Here is a tiny trained network, its code and every weight. The questions are about switching its units off for an input and a class, where a switched-off unit gives its printed mean instead of its output.

import numpy as np


def w(rows, s, z=0):
    codes = np.array(rows[::2]) - 128.0
    scale = np.full(codes.shape[1], s)
    scale[-1] = z or s
    return codes * scale


def norm(h):
    return h / np.sqrt((h * h).mean(-1, keepdims=True) + 1e-5)


def f(y):
    return y / 2 * (1 + np.tanh(0.7978845608 * (y + 0.044715 * y**3)))


def log_softmax(a):
    a = a - a.max(-1, keepdims=True)
    return a - np.log(np.exp(a).sum(-1, keepdims=True))


def net(x, mask):
    res = np.array(x, float).reshape(1, 2) / 4 @ E
    u = 0
    for l in range(3):
        y = f(norm(res) @ A[l][:, :-1].T + A[l][:, -1])
        res = res + np.where(mask[u : u + 12], y, B[l][:, -1]) @ B[l][:, :-1]
        u += 12
    return log_softmax(norm(res)[-1] @ U[:, :-1].T + U[:, -1])


A, B = {}, {}
E = w([
[194,194,13,29,3,68],'x0',
[247,30,106,17,192,224],'x1',
],0.00027)
A[0] = w([
[35,131,212,235,162,135,5],'L0N0',
[124,118,129,118,124,134,122],'L0N1',
[155,134,91,81,61,126,118],'L0N2',
[174,82,143,118,205,169,105],'L0N3',
[16,126,229,252,179,132,41],'L0N4',
[147,130,98,87,74,125,115],'L0N5',
[127,123,133,123,121,129,134],'L0N6',
[129,130,124,130,125,129,135],'L0N7',
[169,87,142,122,203,164,105],'L0N8',
[30,124,224,243,179,137,51],'L0N9',
[118,125,120,131,126,130,129],'L0N10',
[44,210,110,211,64,39,84],'L0N11',
],0.0024,0.0011)
B[0] = w([
[212,98,94,137,147,135,206],'L0N0',
[110,134,112,146,147,145,126],'L0N1',
[155,213,92,229,175,102,143],'L0N2',
[94,117,249,127,93,172,152],'L0N3',
[255,103,103,215,172,113,254],'L0N4',
[136,202,104,216,168,107,135],'L0N5',
[129,112,123,127,141,118,129],'L0N6',
[117,125,103,129,130,131,130],'L0N7',
[100,119,244,128,91,169,148],'L0N8',
[224,125,103,188,153,109,239],'L0N9',
[118,123,110,136,118,128,129],'L0N10',
[38,73,203,34,40,191,219],'L0N11',
],0.00098,0.002)
A[1] = w([
[96,145,103,133,154,102,111],'L1N0',
[88,123,112,69,117,121,46],'L1N1',
[144,169,111,207,154,50,118],'L1N2',
[170,166,65,122,126,77,149],'L1N3',
[134,119,123,99,131,92,81],'L1N4',
[179,109,120,204,227,129,39],'L1N5',
[136,135,187,112,150,189,115],'L1N6',
[48,1,199,140,158,180,58],'L1N7',
[191,86,124,100,194,179,31],'L1N8',
[70,134,113,71,100,148,28],'L1N9',
[206,109,134,233,211,116,1],'L1N10',
[214,97,97,161,240,144,56],'L1N11',
],0.0027,0.00087)
B[1] = w([
[174,129,165,78,111,124,106],'L1N0',
[141,108,234,226,137,49,99],'L1N1',
[215,95,95,59,126,169,163],'L1N2',
[140,230,127,165,218,164,174],'L1N3',
[126,125,215,153,172,149,108],'L1N4',
[134,174,97,139,51,52,210],'L1N5',
[119,82,23,112,79,181,155],'L1N6',
[159,232,88,111,174,108,181],'L1N7',
[57,117,128,142,84,117,171],'L1N8',
[144,98,188,250,82,18,107],'L1N9',
[162,122,89,162,65,33,252],'L1N10',
[75,173,112,159,45,43,239],'L1N11',
],0.0013)
A[2] = w([
[73,113,92,112,125,127,35],'L2N0',
[186,169,96,179,156,42,123],'L2N1',
[177,70,192,189,159,45,5],'L2N2',
[53,77,142,65,122,188,105],'L2N3',
[120,136,175,71,146,114,181],'L2N4',
[107,122,144,98,106,127,103],'L2N5',
[156,93,106,83,141,155,113],'L2N6',
[23,78,189,135,42,70,26],'L2N7',
[231,54,90,254,40,25,25],'L2N8',
[24,149,194,157,78,40,13],'L2N9',
[140,153,108,103,69,99,85],'L2N10',
[81,156,143,145,96,123,127],'L2N11',
],0.0035,0.002)
B[2] = w([
[146,141,220,147,136,184,106],'L2N0',
[90,113,89,162,105,242,181],'L2N1',
[117,72,167,108,159,78,124],'L2N2',
[35,64,193,244,63,207,145],'L2N3',
[156,128,86,175,115,96,138],'L2N4',
[105,93,167,193,167,138,122],'L2N5',
[61,153,147,177,95,104,128],'L2N6',
[141,251,78,52,146,115,136],'L2N7',
[176,97,50,206,56,39,255],'L2N8',
[62,168,171,116,53,70,132],'L2N9',
[139,57,180,203,203,118,135],'L2N10',
[117,41,151,128,90,97,133],'L2N11',
],0.0022,0.004)
U = w([
[201,4,252,3,252,11,4],'0',
[208,3,253,4,251,50,4],'1',
[4,252,252,3,4,3,252],'2',
[252,252,4,4,253,252,245],'3',
[4,3,252,252,16,253,251],'4',
[252,4,4,253,4,3,252],'5',
[208,4,252,4,252,50,4],'6',
[208,3,252,4,252,50,4],'7',
],0.0036)

Each question gives the input, the list of numbers given to net, and the class t.
The units are the neurons (one row each of A and B). Each row of codes is followed by its name. A weight is (code - 128) times the scale printed after its matrix; where a second scale follows, it is the last column's (A, B and U).
mask holds one flag per neuron, layer by layer. A switched-off neuron (its flag False) gives its mean, the last column of its row in B, instead of its output. The means were averaged over made-up inputs and are rounded, as every weight is.
A unit's drop is (log p(t) with every unit on - log p(t) with that unit switched off) / (log p(t) with every unit on - log p(t) with every unit switched off).
unit that matters most: the unit with the biggest drop
top k neurons: the k neurons with the biggest drops, biggest first
k most important neurons of layer l: the k neurons of layer l with the biggest drops, biggest first
drop of u: that unit's drop, to one decimal
input [-6,6], class 4: unit that matters most => L0N3
input [8,-2], class 3: 2 most important neurons of layer 0 => (L0N2 L0N3)
input [4,-5], class 2: top 2 neurons => (L0N11 L2N7)
input [3,2], class 3: top 2 neurons => (L0N4 L2N8)
input [2,-8], class 2: top 2 neurons => (L0N11 L2N7)
input [5,-3], class 2: 3 most important neurons of layer 0 => (L0N4 L0N11 L0N9)
input [8,-4], class 2: 2 most important neurons of layer 1 => (L1N9 L1N10)
input [7,-3], class 2: 2 most important neurons of layer 2 => (L2N8 L2N9)
input [-1,8], class 4: top 2 neurons => (L2N3 L2N8)
input [0,-5], class 4: top 3 neurons => (L1N10 L1N11 L0N11)
input [5,-1], class 3: 2 most important neurons of layer 0 => (L0N2 L0N5)
input [7,-8], class 2: 2 most important neurons of layer 2 => (L2N7 L2N8)
input [2,5], class 4: top 3 neurons => (L0N4 L0N9 L2N3)
input [1,-1], class 2: top 3 neurons => (L0N11 L1N9 L2N7)
input [3,8], class 4: unit that matters most => L0N4
input [8,7], class 3: top 3 neurons => (L0N11 L2N8 L0N4)
input [7,-2], class 3: 2 most important neurons of layer 2 => (L2N8 L2N3)
input [6,5], class 3: 2 most important neurons of layer 0 => (L0N11 L0N4)
input [0,0], class 0: 2 most important neurons of layer 2 => (L2N8 L2N2)
input [1,7], class 4: unit that matters most => L0N4
input [5,0], class 3: drop of L2N8 => 0.3
input [2,-5], class 2: drop of L2N0 => 0.0
input [3,-6], class 2: drop of L0N11 => 1.5
